Here is a tiny trained network, its code and every weight. The questions are about switching its units off for an input and a target symbol, where a switched-off unit gives its printed mean instead of its output.

import numpy as np


def w(rows, s, z=0):
    codes = np.array(rows[::2]) - 128.0
    scale = np.full(codes.shape[1], s)
    scale[-1] = z or s
    return codes * scale


def f(y):
    return y / 2 * (1 + np.tanh(0.7978845608 * (y + 0.044715 * y**3)))


def softmax(a):
    e = np.exp(a - a.max(-1, keepdims=True))
    return e / e.sum(-1, keepdims=True)


def log_softmax(a):
    a = a - a.max(-1, keepdims=True)
    return a - np.log(np.exp(a).sum(-1, keepdims=True))


def net(x, mask):
    ids = ['βδεζηλπστφψω'.index(c) for c in x.split()]
    T = len(ids)
    res = E[ids] + P[:T]
    r = res
    for j in range(2):
        rows = slice(2 * j, 2 * j + 2)
        q, k, v = (r @ M[0][rows].T for M in (Q, K, V))
        z = softmax(np.where(np.tri(T) > 0, q @ k.T / 2**0.5, -1e9)) @ v
        o = O[0][rows]
        res = res + np.where(mask[j], z, o[:, -1]) @ o[:, :-1]
    y = f(res @ A[0][:, :-1].T + A[0][:, -1])
    res = res + np.where(mask[2:6], y, B[0][:, -1]) @ B[0][:, :-1]
    return log_softmax(res[-1] @ U[:, :-1].T + U[:, -1])


Q, K, V, O, A, B = {}, {}, {}, {}, {}, {}
E = w([
[118,113,134,158,66,134,172],'β',
[129,145,196,113,66,92,120],'δ',
[158,66,116,194,158,125,187],'ε',
[151,109,169,158,190,129,171],'ζ',
[137,103,119,52,61,117,98],'η',
[74,144,167,124,100,171,149],'λ',
[84,121,147,144,123,156,140],'π',
[79,107,100,115,124,136,103],'σ',
[177,75,101,162,195,134,204],'τ',
[201,196,113,117,108,181,3],'φ',
[148,80,137,182,210,101,111],'ψ',
[94,108,103,125,117,117,103],'ω',
],0.023)
P = w([
[27,138,218,55,215,200,170],'0',
[2,107,142,157,68,151,114],'1',
[60,101,132,189,68,77,78],'2',
[87,120,95,192,66,63,123],'3',
[79,157,53,208,74,43,157],'4',
[85,186,37,231,95,61,203],'5',
],0.0067)
Q[0] = w([
[135,2,96,187,173,147,164],'head 0',
[155,157,183,235,89,145,129],'head 0',
[137,151,220,130,146,84,187],'head 1',
[178,109,130,160,201,132,124],'head 1',
],0.0094)
K[0] = w([
[224,192,36,144,142,162,122],'head 0',
[126,147,181,198,126,152,145],'head 0',
[79,148,210,179,128,75,185],'head 1',
[89,2,166,126,131,88,182],'head 1',
],0.0097)
V[0] = w([
[133,176,119,119,2,141,50],'head 0',
[211,99,177,41,49,189,65],'head 0',
[54,121,163,69,112,86,86],'head 1',
[136,63,106,155,37,81,234],'head 1',
],0.0075)
O[0] = w([
[216,176,140,80,205,119,176,101],'head 0',
[125,142,99,185,127,120,223,46],'head 0',
[15,3,67,220,139,115,5,187],'head 1',
[134,113,119,60,193,22,152,253],'head 1',
],0.0071,0.0055)
A[0] = w([
[104,147,114,157,142,175,73,119],'neuron 0',
[128,107,121,127,234,127,157,212],'neuron 1',
[109,66,90,133,147,128,110,254],'neuron 2',
[96,154,187,8,147,100,105,78],'neuron 3',
],0.013,0.0035)
B[0] = w([
[225,30,165,72,197,21,129,164],'neuron 0',
[43,167,64,106,58,160,58,156],'neuron 1',
[97,165,218,186,25,174,165,254],'neuron 2',
[39,30,110,167,10,255,89,145],'neuron 3',
],0.008,0.0093)
U = w([
[67,124,132,158,80,196,107,195],'β',
[148,222,188,123,74,12,159,136],'δ',
[126,120,82,116,167,2,183,163],'ε',
[131,203,150,73,127,54,164,130],'ζ',
[145,181,138,100,92,150,121,25],'η',
[133,161,132,119,116,130,131,4],'λ',
[138,132,113,137,130,136,149,37],'π',
[129,110,80,143,151,123,131,96],'σ',
[131,139,83,119,121,131,129,49],'τ',
[179,164,122,115,117,131,117,210],'φ',
[124,151,88,148,135,126,98,67],'ψ',
[140,110,76,158,134,129,130,42],'ω',
],0.0088,0.0037)

Each question gives the input, a string of symbols that net reads in full, and the target symbol t.
The units are the heads (2 rows each of Q, K, V and O) and the neurons (one row each of A and B). Each row of codes is followed by its name. A weight is (code - 128) times the scale printed after its matrix; where a second scale follows, it is the last column's (O, A, B and U).
mask holds one flag per unit, heads first, then neurons. A switched-off unit (its flag False) gives its mean, the last column of its rows in O or B, instead of its output. The means were averaged over made-up inputs and are rounded, as every weight is.
A unit's drop is (log p(t) with every unit on - log p(t) with that unit switched off) / (log p(t) with every unit on - log p(t) with every unit switched off).
The circuit of an input: a set's keep is (log p(t) with only the set's units on - log p(t) with every unit switched off) / (log p(t) with every unit on - log p(t) with every unit switched off). Starting from all 6 units, units are removed one at a time, each time the one whose removal leaves the highest keep (on an exact tie, the one counted first), for as long as the keep stays at least 0.8.
units of the circuit, in order: the units of the circuit, biggest drop first
top k neurons: the k neurons with the biggest drops, biggest first
heads that matter: for each layer, one digit per head in row order, 1 if its drop is at least 0.15 and else 0, layers parted by /
input ε ω ψ β δ, target β: units of the circuit, in order -> (neuron 3)
input β β ε ε ζ, target β: units of the circuit, in order -> (neuron 3; head 0; neuron 1; head 1)
input β ε φ, target φ: heads that matter -> 01
input β β ε β ψ, target β: heads that matter -> 10
input ε β δ π τ, target β: heads that matter -> 10
input β β σ β η β, target ε: units of the circuit, in order -> (neuron 2; head 1)
input τ ε β ω π δ, target β: units of the circuit, in order -> (neuron 3; head 0)
input λ ω δ ε, target β: top 3 neurons -> (neuron 2; neuron 0; neuron 1)
input δ η φ, target φ: top 2 neurons -> (neuron 0; neuron 2)
input η π π ζ, target β: top 2 neurons -> (neuron 1; neuron 0)
input ζ η β ζ ε, target β: top 3 neurons -> (neuron 0; neuron 2; neuron 1)
input η ε π τ, target β: top 2 neurons -> (neuron 1; neuron 0)
input ω λ β ψ η, target β: top 3 neurons -> (neuron 3; neuron 0; neuron 2)
input β β ψ, target β: top 2 neurons -> (neuron 1; neuron 2)
input ψ β π β η, target β: top neuron -> (neuron 3)
